Below are the code and all the weights of a small trained network. Each question names an input and a class and asks about switching units off, where a switched-off unit gives its printed mean instead of its output.

import numpy as np


def w(rows, s, z=0):
    codes = np.array(rows[::2]) - 128.0
    scale = np.full(codes.shape[1], s)
    scale[-1] = z or s
    return codes * scale


def norm(h):
    return h / np.sqrt((h * h).mean(-1, keepdims=True) + 1e-5)


def f(y):
    return np.maximum(y, 0)


def log_softmax(a):
    a = a - a.max(-1, keepdims=True)
    return a - np.log(np.exp(a).sum(-1, keepdims=True))


def net(x, mask):
    res = np.array(x, float).reshape(1, 8) / 4 @ E
    u = 0
    for l in range(2):
        y = f(norm(res) @ A[l][:, :-1].T + A[l][:, -1])
        res = res + np.where(mask[u : u + 9], y, B[l][:, -1]) @ B[l][:, :-1]
        u += 9
    return log_softmax(norm(res)[-1] @ U[:, :-1].T + U[:, -1])


A, B = {}, {}
E = w([
[68,169,126,115,106,92,184,86,122,178,102,157],'x0',
[114,140,117,132,133,137,137,127,130,124,150,117],'x1',
[129,144,124,149,126,156,135,94,147,133,148,141],'x2',
[87,165,197,4,180,181,55,42,84,189,103,14],'x3',
[99,162,235,204,241,216,186,166,71,65,39,116],'x4',
[72,169,113,118,144,103,145,142,94,59,229,79],'x5',
[145,91,106,123,152,60,149,102,254,62,88,69],'x6',
[165,177,176,197,96,73,107,142,140,172,118,73],'x7',
],0.006)
A[0] = w([
[249,210,178,213,94,96,78,172,130,218,172,35,108],'0.n0',
[109,51,4,55,195,214,115,83,71,52,123,239,83],'0.n1',
[1,177,127,160,43,49,229,83,97,173,65,197,77],'0.n2',
[122,150,210,89,118,126,150,137,54,127,233,97,106],'0.n3',
[143,92,94,149,100,198,106,160,7,174,135,141,2],'0.n4',
[151,206,206,211,78,65,127,146,145,139,159,141,93],'0.n5',
[97,118,141,195,32,166,99,212,75,187,153,207,115],'0.n6',
[205,16,196,157,93,220,64,101,145,173,111,130,148],'0.n7',
[197,66,104,180,109,208,53,216,122,66,195,101,94],'0.n8',
],0.0064,0.0045)
B[0] = w([
[15,197,78,131,114,88,53,140,77,106,99,147,249],'0.n0',
[41,213,3,165,131,51,31,162,61,215,52,67,235],'0.n1',
[34,70,162,61,28,242,52,158,187,43,158,169,219],'0.n2',
[114,100,116,89,144,117,198,39,147,198,196,109,203],'0.n3',
[116,133,191,82,176,77,181,103,155,146,237,254,187],'0.n4',
[91,161,38,101,130,125,110,147,61,174,48,92,201],'0.n5',
[166,99,171,116,180,14,187,63,149,128,175,160,253],'0.n6',
[40,71,146,110,61,126,163,96,109,121,151,100,242],'0.n7',
[27,90,136,21,40,235,109,114,159,65,142,168,226],'0.n8',
],0.0073,0.0056)
A[1] = w([
[177,133,31,190,73,113,204,215,107,85,150,232,53],'1.n0',
[112,101,87,177,128,25,144,95,186,2,57,78,45],'1.n1',
[83,151,118,62,89,163,152,50,69,117,146,38,254],'1.n2',
[110,202,194,179,231,203,173,171,45,80,70,164,107],'1.n3',
[100,166,55,214,154,118,87,164,64,169,107,115,43],'1.n4',
[148,235,146,166,93,136,72,114,29,134,158,202,184],'1.n5',
[126,156,86,151,147,155,93,103,225,130,68,53,158],'1.n6',
[87,100,38,108,12,49,147,98,113,153,171,124,131],'1.n7',
[193,113,146,91,101,75,88,69,116,209,180,90,104],'1.n8',
],0.0073,0.0024)
B[1] = w([
[171,154,197,47,116,205,185,76,2,66,31,44,165],'1.n0',
[106,101,128,78,171,110,151,67,125,244,194,178,169],'1.n1',
[150,73,164,194,58,124,174,146,106,43,93,165,221],'1.n2',
[201,161,75,166,144,181,56,196,232,141,148,150,160],'1.n3',
[170,132,109,210,127,70,145,118,43,125,104,128,154],'1.n4',
[134,121,32,69,194,62,137,50,202,190,139,75,168],'1.n5',
[100,128,124,75,148,63,143,84,68,165,178,177,161],'1.n6',
[173,143,174,219,190,155,123,189,161,130,108,90,247],'1.n7',
[217,165,129,120,173,204,162,157,146,91,97,153,162],'1.n8',
],0.0085,0.014)
U = w([
[25,191,40,158,142,59,59,93,62,199,63,82,80],'0',
[165,134,198,104,140,179,187,61,58,105,55,66,124],'1',
[94,100,148,56,210,69,193,47,178,224,253,186,3],'2',
[10,81,135,87,2,185,59,151,189,87,169,166,69],'3',
[112,76,163,232,146,120,185,120,132,137,123,148,254],'4',
[224,178,86,211,168,197,78,212,222,173,150,115,18],'5',
],0.0089,0.0028)

Each question gives the input, the list of numbers given to net, and the class t.
The units are the neurons (one row each of A and B). Each row of codes is followed by its name. A weight is (code - 128) times the scale printed after its matrix; where a second scale follows, it is the last column's (A, B and U).
mask holds one flag per neuron, layer by layer. A switched-off neuron (its flag False) gives its mean, the last column of its row in B, instead of its output. The means were averaged over made-up inputs and are rounded, as every weight is.
A unit's drop is (log p(t) with every unit on - log p(t) with that unit switched off) / (log p(t) with every unit on - log p(t) with every unit switched off).
The circuit of an input: a set's keep is (log p(t) with only the set's units on - log p(t) with every unit switched off) / (log p(t) with every unit on - log p(t) with every unit switched off). Starting from the 12 units with the biggest drops (on a tie, the unit counted first), units are removed one at a time, each time the one whose removal leaves the highest keep (on an exact tie, the one counted first), for as long as the keep stays at least 0.8.
circuit, biggest first: the units of the circuit, biggest drop first
most important unit: the unit with the biggest drop
k most important neurons: the k neurons with the biggest drops, biggest first
top k neurons in layer l: the k neurons of layer l with the biggest drops, biggest first
input [-4,3,3,4,-3,-8,4,3], class 4: most important unit -> 0.n7
input [-5,-7,-1,2,6,1,5,-2], class 5: 4 most important neurons -> [1.n3, 0.n2, 0.n6, 0.n3]
input [3,-6,4,7,-3,-4,0,4], class 1: top 3 neurons in layer 0 -> [0.n1, 0.n2, 0.n8]
input [6,1,5,-7,3,1,7,5], class 1: 3 most important neurons -> [1.n0, 0.n1, 0.n6]
input [-1,5,5,5,4,6,4,-1], class 4: circuit, biggest first -> [1.n2, 1.n0]
input [5,-1,0,4,-5,8,-8,6], class 2: 2 most important neurons -> [0.n3, 0.n1]
input [-8,6,0,-2,-7,0,-8,-1], class 2: 4 most important neurons -> [0.n6, 0.n4, 0.n2, 1.n5]
input [4,-6,-8,5,-4,7,-3,0], class 4: circuit, biggest first -> [1.n2, 1.n7]
input [2,3,-6,-2,0,-6,7,8], class 0: 2 most important neurons -> [0.n0, 0.n5]
input [5,-3,8,6,8,6,8,4], class 2: circuit, biggest first -> [1.n7, 1.n1, 1.n0]
input [5,-2,5,-8,-5,-4,8,5], class 1: top 4 neurons in layer 1 -> [1.n0, 1.n5, 1.n7, 1.n3]
input [8,8,6,-6,8,8,3,-7], class 3: top 3 neurons in layer 1 -> [1.n7, 1.n3, 1.n8]
input [-8,7,6,-8,-2,4,-4,-7], class 1: 3 most important neurons -> [1.n0, 0.n2, 0.n0]
input [-3,-3,-3,1,-7,-6,7,-7], class 0: 2 most important neurons -> [0.n1, 0.n6]
input [3,-1,2,5,-1,-7,5,-1], class 4: 2 most important neurons -> [1.n0, 0.n7]
input [1,2,-8,-3,-4,-8,-8,-5], class 2: most important unit -> 0.n4
input [-6,1,6,-5,7,1,6,7], class 0: circuit, biggest first -> [0.n5, 1.n7, 1.n2]
input [-4,-6,-6,-5,-8,-1,6,-3], class 5: 3 most important neurons -> [1.n7, 1.n2, 0.n6]
input [-8,3,-6,3,4,-6,4,6], class 3: top 2 neurons in layer 0 -> [0.n1, 0.n7]
input [-1,-1,-4,4,-8,-5,-3,-6], class 5: top 2 neurons in layer 0 -> [0.n0, 0.n5]
